Each row was made from one small tree. The marks that hang from a mark follow it in brackets, in alphabetical order. Every link used is in the known rows. Write each row's tree.
Each row is shifted at random along 8 fixed directions that mean nothing.
Known rows
begi{balara{fifi{mizuk}} dume pizi{ripopu tafosu}}: [  37  198  -13  -12  -50 -240  -89   -8   43 -168  -76   32   61  206
 -179   99  246  185 -265 -123  308  -73  -55  -74   28  -56   11 -272
   46  -79  -64  122  -64 -173   55    1   -8  -30   37  143 -244 -111
    6    0  -85   52]
fifi{begi ripopu{fegep mizuk{nilit} tafosu{pizi}}}: [-197 -128   44    1   52 -318 -268   37  140   89  188   -8   61  125
   35  -91   -3  -38   58  190  133 -110  -21 -217   49  117 -120  -13
 -134  -93   82 -230   39    8   98  -34   79   54 -199   50 -230  -65
 -152  -44 -130   51]
begi{dume{pizi{ripopu{mizuk{fifi}} tafosu}}}: [  71 -184 -132  133  140  -49 -213   81  -41 -325  161  -27   91  -74
  112  152 -107   61  181 -234   -8   49  -61  167  167 -137  264 -225
   10 -195  -89   64  -41   -6   63  329  -41 -348   38   65  -51  -62
  -64 -142 -201 -243]
pizi{balara{begi fifi mizuk} ripopu{fegep} tafosu}: [  65 -287 -143   29   92   39  237  -50   10 -181 -161  193  374   14
  134   -9   19 -126 -174   54  -52  166 -316  138  -98   47  -20 -248
  170 -122 -316  218 -209  181  -84  102 -141 -265  -49    9  228   56
   -3   14   92 -281]
nilit{begi{balara{fifi mizuk}}}: [   7   88  109  119    9  -41  -36   18   84 -102  115  206  261 -269
   55  333   59   13  -22  -98   31  -35  126 -130  -90  113 -103 -187
   65  -51  -77  155  -87   67  -17 -271   65    6  -41  198  -37   84
  108  295  425   16]
fifi{balara begi mizuk ripopu}: [-120 -374 -114  -45    5   22   87  -51   32   24  254   58  349  -22
  227  -61  -98 -184    7  -17  -21  -65   10   94  -81  198  -79   46
  128 -156   27   56  -75  165  -68   97 -177  -72 -171  -28  -45   84
   39  -85  215   32]
pizi{ripopu{fegep mizuk{fifi{begi{dume}} nilit} tafosu}}: [ -78  -57  184  -37   39  -68 -191   37  326  249  102  118  197  258
  100   97   66   50  102   42  114  -46 -108 -173  -60   98 -119 -191
  -46   78  -74  -17  -46   43  212 -314  104  154 -419   63 -258   76
  -56  228  191  111]
begi{balara{fifi{mizuk ripopu{fegep tafosu}}} dume{pizi}}: [-222  431  273  131  -34 -144 -373   41 -149 -104  143    3  113 -255
 -228  318  183   49   53  -46   97   -7  278 -273    7  194 -140   22
 -228 -112  225 -102  264 -344   50 -416   24  129  -71  198 -183  -33
  102   20  308  277]
pizi{balara{begi fifi{mizuk}}}: [-136  214  -45 -127  -63 -187  -74    8  -96  108    6  -32  -51   12
 -215 -140   96 -165   83  185  -24  -72  159  -75   61  -35 -220  291
  -40 -141  239 -178  125  -84  -57 -147 -158  220  134 -236   62  -66
 -285  -97  -77  111]
nilit{begi{pizi{tafosu}}}: [ -47   90 -146  121    4   -7  231  199  216 -123 -192  -31  110  135
   25   79  -59    5   60 -120  -51  286  -12  221  -18 -243  132  -90
  331  123 -218  248 -225   11 -102 -148 -167  -31  -16  -69   -2 -116
   99   63  199  -32]
nilit{begi{balara dume pizi} mizuk}: [ -17   76 -159  139 -204 -495   76   92 -145 -213   77 -160  -44  -78
 -157 -138 -188   -9 -331 -193    7  -31  267   -1   91 -206   62  -17
  -10  -32  118  -22  121 -187 -192  270  -94   46  119    2  -44 -171
  232 -227 -277  -53]
mizuk{fifi{begi{dume{pizi}} nilit ripopu}}: [  51  -88  -87  170 -148 -554   11   76   -5  116    6  -89  -27   21
  -75 -152 -245 -168 -237 -164  -96  -29  159 -126 -186 -197   61  -97
 -270  185  150 -116  224 -436 -124  324   62  161 -225   40 -314   50
  437 -331 -301 -208]
begi{dume pizi{balara}}: [ 211  -32    9    2 -142   45  -56   22  -16  -45  -20   20  203  154
  -54  227   16  227 -195 -370  100  -31  -63  174  -30 -166  213 -220
   55   90  -65  203  -94 -147  162   68   -7  -37  -52  -71 -322   27
   38   14   17   86]
dume{begi{balara{fifi{ripopu} mizuk}} pizi}: [-178   47   -3  204 -129  280 -169  117  -66  206    6  -98  210 -137
  -35 -159   76 -333   -2 -125 -211   98  -95   35  -94 -175 -181   82
 -157  -11  104  -85  201 -186 -202 -120   96  250   89 -228 -202  181
  -33  -33   28  252]
pizi{balara{begi fifi mizuk} ripopu tafosu}: [ -50 -159 -121  -23   92  308  294  -39  -62 -153 -146   97  493  -45
   85   52   75 -258   23   23 -179  275 -240  269  -49   39  -95    7
  287 -208 -242  200 -128  194 -104 -115 -348 -143  -37 -179  350   55
 -125   -3  309 -120]
dume{begi{balara pizi}}: [ -97  224   76   87 -209  -83 -252   69 -102  -37   18  -66   90 -177
 -197   31  261   53 -288  -12  112 -202   39 -227   -2  -34 -180  -50
 -160  -52   43  -90   81 -198  -45 -170  254  212  167   73 -360  -15
  -49  101  -26  300]
begi{dume pizi{balara{fifi} tafosu}}: [ 148   47  -46   29   28  121   48   75   72 -234 -119   62  222  162
  -12  327   -8  177   71 -351   70  210  -56  323   20 -206  292 -196
  259   40 -170  327 -211  -68  128  -32 -205 -181    2  -70  -70  -50
    3   10  190  -57]
pizi{balara ripopu{fegep{nilit{begi{dume}}} mizuk}}: [ -53  102  -49 -157   71 -111 -134  163  456  201  -28   83 -116  381
   54  -14  -24  124  311   72    7   19  -46   97   47 -175   22  -10
  272  166  -72  121 -270  165  102 -348  -80  150 -145 -248  -52  -41
 -322  269  130  149]
tafosu{pizi{balara{begi fifi}}}: [ -92   21  146   75  -51  196 -213  -59 -351  -91  188  -15  470 -479
 -108  268  191 -130  -58  -33 -110  -96   -4  -95    0  192 -191  143
 -152 -278  108 -134  222  -64   28 -190    8   62   49  -28  -63   83
 -179   25  231  175]
balara{begi fifi mizuk}: [ 313   34  160  -48  -93 -343 -122 -159 -402  182  210  112  246 -134
 -259  309 -129  -38 -203 -239  -11 -212  204  -91 -129   83  -42  106
 -274  -81  343 -158  343 -325  321  149  -84  109 -222 -106 -237  134
   16 -206 -119  -98]
fifi{balara nilit ripopu}: [-208 -409  -88  -62  -78    0   52  -96   -4  104  111    8  202   69
  108 -357  124 -215 -213  269   72 -107 -154 -191  -55  203 -281  -34
 -127 -217  -10 -163    7   94 -206  121   -6   58  -60    8  -51   81
  -21  -63  -10   64]
balara{begi{pizi{ripopu}} fifi mizuk{nilit}}: [  45  -98  -13  -69   55    7  251  -65   37   66 -120  137  220  107
    8   48  161 -225 -132   98   23   55 -104  -66  -89  -17 -205 -185
   48 -187 -173   -5  -76  108  -35   47  -89  -19  -93  -58   47   81
  -70   26   55 -205]
pizi{balara{begi fifi{ripopu}} tafosu}: [ -15 -165 -141  260 -110 -245   42   -4 -165 -160 -133    6  174 -172
  -55 -232  -64 -205 -370   -3 -117   87 -148  -60 -138  -51  -39 -161
 -210   -4  -18  -10  118 -276 -276  235   31  -32   89   74    7   56
  267 -208 -204 -204]
tafosu{pizi{balara{begi{dume} mizuk{fifi{nilit ripopu}}}}}: [ -63   20  -54  160  120  -26  -30  121  252 -136  -64  135   36  -97
  156  121   32 -111  187   -5  -58  137  -10    5  -54  -95   26 -262
   75   -7 -147  124 -186   66 -170 -106   20 -111   72   68   39   31
   14  131  185 -154]
mizuk{fifi{begi{pizi}} nilit}: [ -59 -156   37   31 -264 -279   72  -41 -183  219   58 -144  239  -63
 -120 -234  -15 -262 -432    5  -47 -148   59 -273 -129  -33 -228   44
 -334   -5  127 -291  341 -286 -113  203  129  315 -199  -25 -269   78
  254 -246 -260  -12]
fifi{balara{begi{pizi{ripopu tafosu}}}}: [-302  102    2  249   85   91 -189  117  157 -345  -23   93   83 -262
   68  125  285  -36  126  219  103   73  -49 -185   46  110 -154 -262
   18 -185 -184   45 -206   56 -251 -319  161 -125  273  301  -16  -41
  -54  259  328   50]
nilit{begi{dume} mizuk}: [-116  362  123 -152 -257 -173  137   83   75  370  -43 -131   32  264
 -273  -60   82  -34 -113    5  -20  -22  254  -68  -23  -87 -266  229
   55  122  181  -70  127 -153   31 -468 -210  530 -234 -261 -137  -62
  -24   84  211  398]
begi{balara{fifi{nilit{mizuk} ripopu{fegep}}} dume{pizi}}: [ -72   54  -70   -3  -93 -265  217   13 -194 -128  -62  -63  108  -62
 -125  -76  -40 -116 -270  -28  -36  103  171  -28  -45  -18  -38   38
  -23 -100   19   -2  131 -162 -164  127 -223    7  -70   -9  103  -97
  258 -262    7  -67]
begi{balara{mizuk{fifi}} dume pizi{ripopu{fegep{tafosu}}}}: [ -25  164   71   68   85   47  -90   47  166 -156    3  108  143  115
   15  297  137  189   88 -173  182  115  -20  -18   27    9   76 -254
  147  -68 -115  204 -126  -12   99 -209  -45 -112  -87  129  -93  -41
   23  167  269   42]
ripopu{mizuk{fifi nilit{begi{balara dume pizi}}} tafosu}: [ -37 -230   61  -48  170   -4 -148   -9  208 -262  312  163  272  -39
  289  252   28  107  167  -47  217 -132    8  -86  175  131   19 -294
  139 -295 -205   72 -219  393  189   48   56 -261  -84  228    7  -57
 -165  214  127 -134]
ripopu{fegep mizuk{fifi nilit{begi{balara dume pizi}}}}: [ -81 -176  119   81  107   -2 -233   75  237  -29  300  142  187  -70
  263  212 -133   10  263  -99   40    0  101  -73   69   43   26 -193
   -7  -47  -56   21  -85  185   95  -92  111  -68 -176  102  -50   80
  -11  195  214  -58]
dume{begi pizi{tafosu}}: [-146  270  -13  105  -40 -195 -366  175  -63 -233  -30 -100 -128 -212
 -187   25  274   52  -28  156  100 -163   29 -205  140 -112 -104 -105
 -154 -153  -41 -162   -9 -157  -62  -71  271   -2  318  137 -264 -147
 -215   30 -233  113]
balara{begi{dume pizi}}: [ -79 -148   24  201  -68   60 -160    6 -162 -284   74  -45  167 -240
  -33   87  144  -74 -114  -22   51  -24  -10 -104  130  -38  -88 -218
 -226 -291  -45 -113   17  -56 -106  121  121  -94  225  138 -113   33
  -68  -17  -25  -59]
fifi{balara mizuk nilit{begi{pizi}}}: [ -33   45   62  -72  -10 -242  -45   86  235   36  187  168  117   26
   85  249  -73   46   92  -48  130 -121  253  -13  -84   71  -14  -83
  189  103    8  114 -185   69   57 -226  -32   52 -156   62 -195   17
   65  159  329   98]
nilit{mizuk{fifi{balara begi{dume pizi{tafosu}} ripopu}}}: [-287  -41   58  103   27 -102 -206  -29  -88 -190  319  -39  206 -256
   28   46  130 -111   40   72   87 -112  155 -251  113  245 -217  -31
 -126 -357  119 -163  147  -15 -106  -48    4  -29    4  222  -30  -32
    8  -23  112   57]
nilit{mizuk{fifi{balara ripopu}}}: [-106  225   58  -51  -53 -171  137   21   84  310   48   31   93  100
  -38  -25   21  -42  -56    9  -45    6  158 -162 -197  166 -160  103
   56  101  139   33  156 -149  -26 -303 -152  247 -364  -30  -72   -9
  251   42  258  182]
fegep{nilit{begi{dume} mizuk{fifi{ripopu}}} tafosu}: [ 110 -291  -75  103  -92 -536   97   20   42   82  142  -51    7   67
   30 -247 -317  -35 -291 -135  -69 -117   43 -164  -65 -112   18 -157
 -159   47   89  -87  153 -148  -60  380   -4  108 -264   36 -106   37
  325 -123 -308 -231]

Which tree is each row?
[ -96 -130 -136 -109  205  192  123   23  253  -19  -16  152  129  213
  238  -28   27  -38  333   99   13  189 -138  135   45   43   18  -42
  315 -152 -175  181 -252  342   -1 -100 -225 -208  -57 -114  258  -50
 -216  116  202  -95] -> pizi{balara{mizuk{fifi{ripopu{fegep tafosu}}}}}
[-121   39  114   79  -98 -176 -347   70 -116  -89  249 -138   26 -143
 -166  155  -24  -40  145  -48   24  -78  280 -149  197  -92  -69   77
 -242 -144  214 -299  183 -205   47  -40   51  158   50  -46 -193  -12
 -138  -82  -77   76] -> mizuk{nilit{begi{dume pizi}}}
[ -81  397  186  -59  190 -205 -122  149  423  127   49  248  -93   32
   90  362   70  131  394   92   83   12  253 -193  -85  111  -51 -122
  166  145  -51  131 -143   59  126 -595   13   93 -289  163  -53  -46
   33  381  488   66] -> ripopu{mizuk{fifi{nilit}}}
[-262   18 -201  222   77 -254  -99  140  220 -345  -18  -40 -129  -77
   63 -154   91 -110  135  139  111   56   30 -150  117 -128  -27 -221
    3 -176  -99  -18 -130   -7 -323   88   88 -127  284  252    2 -154
   25  -21 -100 -191] -> mizuk{fifi{balara begi{dume pizi{ripopu tafosu}}}}
[-106  -35  -43 -118  -55 -142  328  -19   20   -5 -138   15  140   61
   -2 -190  186 -221 -261  226   59   -1  -18 -156  -16   12 -278 -138
   31 -204 -191  -45  -31  138 -186   23  -83   34  -41   52  137  -71
   39  -18  -11 -104] -> balara{mizuk{fifi{nilit{begi{dume{pizi{tafosu}}}}}}}
[ 175  -32    1   73 -102   73  -86   83  -49  -82   -1   14  181  -28
   -1  236  -61  138  -67 -346  -44   21  -12  193  -43 -171  226 -186
    4   97  -66  180  -56 -152   89   60    8  -75  -35  -55 -236   51
   90  -11   60   32] -> begi{dume{pizi{balara}}}
[-192 -115   59  -50   56 -119  128  -37 -149  -21  181   25  283 -202
   61   92  -62 -225   37  121 -119   87  213  -77  -65  306 -170  135
    2 -178   59  -87  162  -12  -85 -127 -283  -14 -345   33  162   31
  193 -141  340   -9] -> fifi{mizuk nilit ripopu}
[ -17   94   49 -353 -274 -184  351  -66  -92   82 -110  -73  210  155
 -216  -49  214   11 -449  168  118 -178  156 -154   -6   46 -287  128
   90 -101  -80  -70  -34   55   51 -147 -173  303 -144 -121  -15 -125
  -45    0  110  193] -> mizuk{nilit{begi{balara dume}}}
[-360 -245 -186  -26  152  -30  168  -17  -68 -219  127    3   89 -156
  151 -227  -38 -369  237  353  -81  189  115  -26  104  200 -191  173
   94 -404    6 -144   -2  228 -342   56 -342 -182   73  -33  449  -85
  -69 -190  164 -152] -> fifi{balara{mizuk} nilit ripopu}
[-210 -155   -3  292  165 -222 -458  175  163 -381  269   25 -108 -206
  117   86 -238   41  495   38   50  129  149  -89  285  -98  137 -111
 -127 -151   48 -129  -72   59  -53   -3  101 -187  200  166   71  -79
 -143   72    5 -184] -> ripopu{fegep{nilit{begi{balara dume}}} tafosu}
[-123  105  242  119  -22 -258 -360   89  174  263  198   15   53  175
  -65  152 -105   59  147 -111   61   18  136 -165  -65   58  -34  -50
 -185  171  238 -108  175 -303  179 -323   44  236 -398   14 -388   87
  114   57  162  229] -> fifi{mizuk ripopu{fegep{nilit{begi{dume pizi}}} tafosu}}
[ -49  -40  130   43   45   31 -113   80   92   82  233   40  238  -48
  115  335 -134  -67  255 -203 -124   75  213   65  -62   64   29  -33
   31   40   62   34   34  -83  111 -191 -123   39 -364  -50 -148  135
  130   20  358   73] -> fifi{mizuk{nilit{begi{dume{pizi}}}} ripopu}
[-122    1  -11   64 -142 -217 -235   62   16 -133    8  -59   59  -66
  -91 -102  206  -13 -247   89  125 -207  -67 -165   69  -63 -153 -211
 -167 -109  -59 -103  -26  -87 -110    3  220   72  146  136 -274  -43
 -102   25 -177  107] -> fifi{begi{dume{pizi{balara ripopu{mizuk} tafosu}}}}
